Here is a tiny trained network, its code and every weight. The questions are about switching its units off for an input and a target symbol, where a switched-off unit gives its printed mean instead of its output.

import numpy as np


def w(rows, s, z=0):
    codes = np.array(rows[::2]) - 128.0
    scale = np.full(codes.shape[1], s)
    scale[-1] = z or s
    return codes * scale


def norm(h):
    return h / np.sqrt((h * h).mean(-1, keepdims=True) + 1e-5)


def f(y):
    return np.maximum(y, 0)


def softmax(a):
    e = np.exp(a - a.max(-1, keepdims=True))
    return e / e.sum(-1, keepdims=True)


def log_softmax(a):
    a = a - a.max(-1, keepdims=True)
    return a - np.log(np.exp(a).sum(-1, keepdims=True))


def net(x, mask):
    ids = ['Θαβδηλμτω'.index(c) for c in x.split()]
    T = len(ids)
    res = E[ids] + P[:T]
    q, k, v = (norm(res) @ M[0].T for M in (Q, K, V))
    z = softmax(np.where(np.tri(T) > 0, q @ k.T / 4**0.5, -1e9)) @ v
    res = res + np.where(mask[0], z, O[0][:, -1]) @ O[0][:, :-1]
    y = f(norm(res) @ A[0][:, :-1].T + A[0][:, -1])
    res = res + np.where(mask[1:9], y, B[0][:, -1]) @ B[0][:, :-1]
    return log_softmax(norm(res)[-1] @ U[:, :-1].T + U[:, -1])


Q, K, V, O, A, B = {}, {}, {}, {}, {}, {}
E = w([
[182,133,147],'Θ',
[85,212,248],'α',
[153,145,103],'β',
[176,112,96],'δ',
[166,87,133],'η',
[179,118,87],'λ',
[32,138,160],'μ',
[170,118,99],'τ',
[161,164,111],'ω',
],0.016)
P = w([
[92,121,142],'0',
[103,111,135],'1',
[197,125,102],'2',
[88,118,137],'3',
[110,117,147],'4',
[247,164,116],'5',
[86,117,139],'6',
[110,117,151],'7',
[254,157,82],'8',
],0.014)
Q[0] = w([
[3,171,74],'h0',
[231,161,196],'h0',
[85,157,174],'h0',
[160,162,140],'h0',
],0.016)
K[0] = w([
[143,152,75],'h0',
[125,125,251],'h0',
[135,152,105],'h0',
[98,150,209],'h0',
],0.027)
V[0] = w([
[109,59,40],'h0',
[183,143,162],'h0',
[46,233,56],'h0',
[223,255,132],'h0',
],0.0084)
O[0] = w([
[119,9,93,3],'h0',
[178,174,238,211],'h0',
[4,155,1,24],'h0',
[191,165,54,249],'h0',
],0.0039,0.0029)
A[0] = w([
[139,99,249,254],'n0',
[228,52,55,124],'n1',
[78,159,156,193],'n2',
[212,169,54,207],'n3',
[69,141,23,144],'n4',
[181,189,239,73],'n5',
[137,70,101,101],'n6',
[66,176,85,27],'n7',
],0.012,0.0043)
B[0] = w([
[103,81,10,225],'n0',
[105,174,205,231],'n1',
[132,168,173,158],'n2',
[198,255,156,254],'n3',
[77,71,54,166],'n4',
[182,130,133,222],'n5',
[174,82,189,152],'n6',
[154,57,139,145],'n7',
],0.0095,0.0096)
U = w([
[248,97,62,39],'Θ',
[34,240,178,100],'α',
[104,113,85,165],'β',
[142,78,194,130],'δ',
[184,45,91,152],'η',
[121,141,253,90],'λ',
[47,132,131,255],'μ',
[132,77,194,160],'τ',
[113,206,30,107],'ω',
],0.015,0.0071)

Each question gives the input, a string of symbols that net reads in full, and the target symbol t.
The units are the heads (4 rows each of Q, K, V and O) and the neurons (one row each of A and B). Each row of codes is followed by its name. A weight is (code - 128) times the scale printed after its matrix; where a second scale follows, it is the last column's (O, A, B and U).
mask holds one flag per unit, heads first, then neurons. A switched-off unit (its flag False) gives its mean, the last column of its rows in O or B, instead of its output. The means were averaged over made-up inputs and are rounded, as every weight is.
A unit's drop is (log p(t) with every unit on - log p(t) with that unit switched off) / (log p(t) with every unit on - log p(t) with every unit switched off).
The circuit of an input: a set's keep is (log p(t) with only the set's units on - log p(t) with every unit switched off) / (log p(t) with every unit on - log p(t) with every unit switched off). Starting from all 9 units, units are removed one at a time, each time the one whose removal leaves the highest keep (on an exact tie, the one counted first), for as long as the keep stays at least 0.8.
circuit, biggest first: the units of the circuit, biggest drop first
k most important neurons: the k neurons with the biggest drops, biggest first
drop when u is switched off: that unit's drop, to one decimal
input ω λ α λ μ ω λ, target λ: 2 most important neurons -> [n1 n0]
input Θ α Θ τ, target τ: circuit, biggest first -> [h0 n3 n1]
input μ η η λ τ, target η: circuit, biggest first -> [h0 n3]
input ω τ β δ η ω τ ω, target η: 3 most important neurons -> [n3 n0 n1]
input Θ ω ω Θ τ τ δ τ μ, target Θ: circuit, biggest first -> [h0 n1 n0]
input ω τ η δ Θ ω β, target μ: circuit, biggest first -> [h0 n3]
input Θ β Θ β, target μ: circuit, biggest first -> [h0 n5 n3]
input η λ ω λ ω ω α Θ, target Θ: circuit, biggest first -> [n0]
input ω μ λ ω δ, target μ: 2 most important neurons -> [n3 n4]
input δ ω λ α τ, target α: circuit, biggest first -> [n0 h0]
input δ η δ η λ, target η: circuit, biggest first -> [h0 n0 n3]
input τ μ λ η λ, target η: 3 most important neurons -> [n0 n3 n2]
input λ τ δ, target λ: circuit, biggest first -> [n1 n0]
input λ μ Θ, target λ: circuit, biggest first -> [h0 n1]
input ω τ Θ Θ ω, target Θ: circuit, biggest first -> [h0 n1 n0]
input ω ω λ, target ω: circuit, biggest first -> [h0]
input δ ω τ λ β δ μ λ, target μ: 4 most important neurons -> [n4 n5 n0 n1]
input δ β τ η ω, target η: circuit, biggest first -> [h0 n3 n0]
input Θ μ δ ω Θ λ λ τ μ, target Θ: 3 most important neurons -> [n1 n5 n0]
input τ λ ω μ λ τ ω τ, target μ: 2 most important neurons -> [n4 n5]
input ω τ τ μ δ, target μ: most important neuron -> [n4]
input μ δ ω β ω, target μ: 4 most important neurons -> [n3 n5 n0 n2]
input Θ β μ Θ β, target Θ: drop when h0 is switched off -> 0.9
input ω β β η, target η: drop when n0 is switched off -> 0.5
input ω Θ ω δ τ δ μ, target μ: drop when n3 is switched off -> 0.5
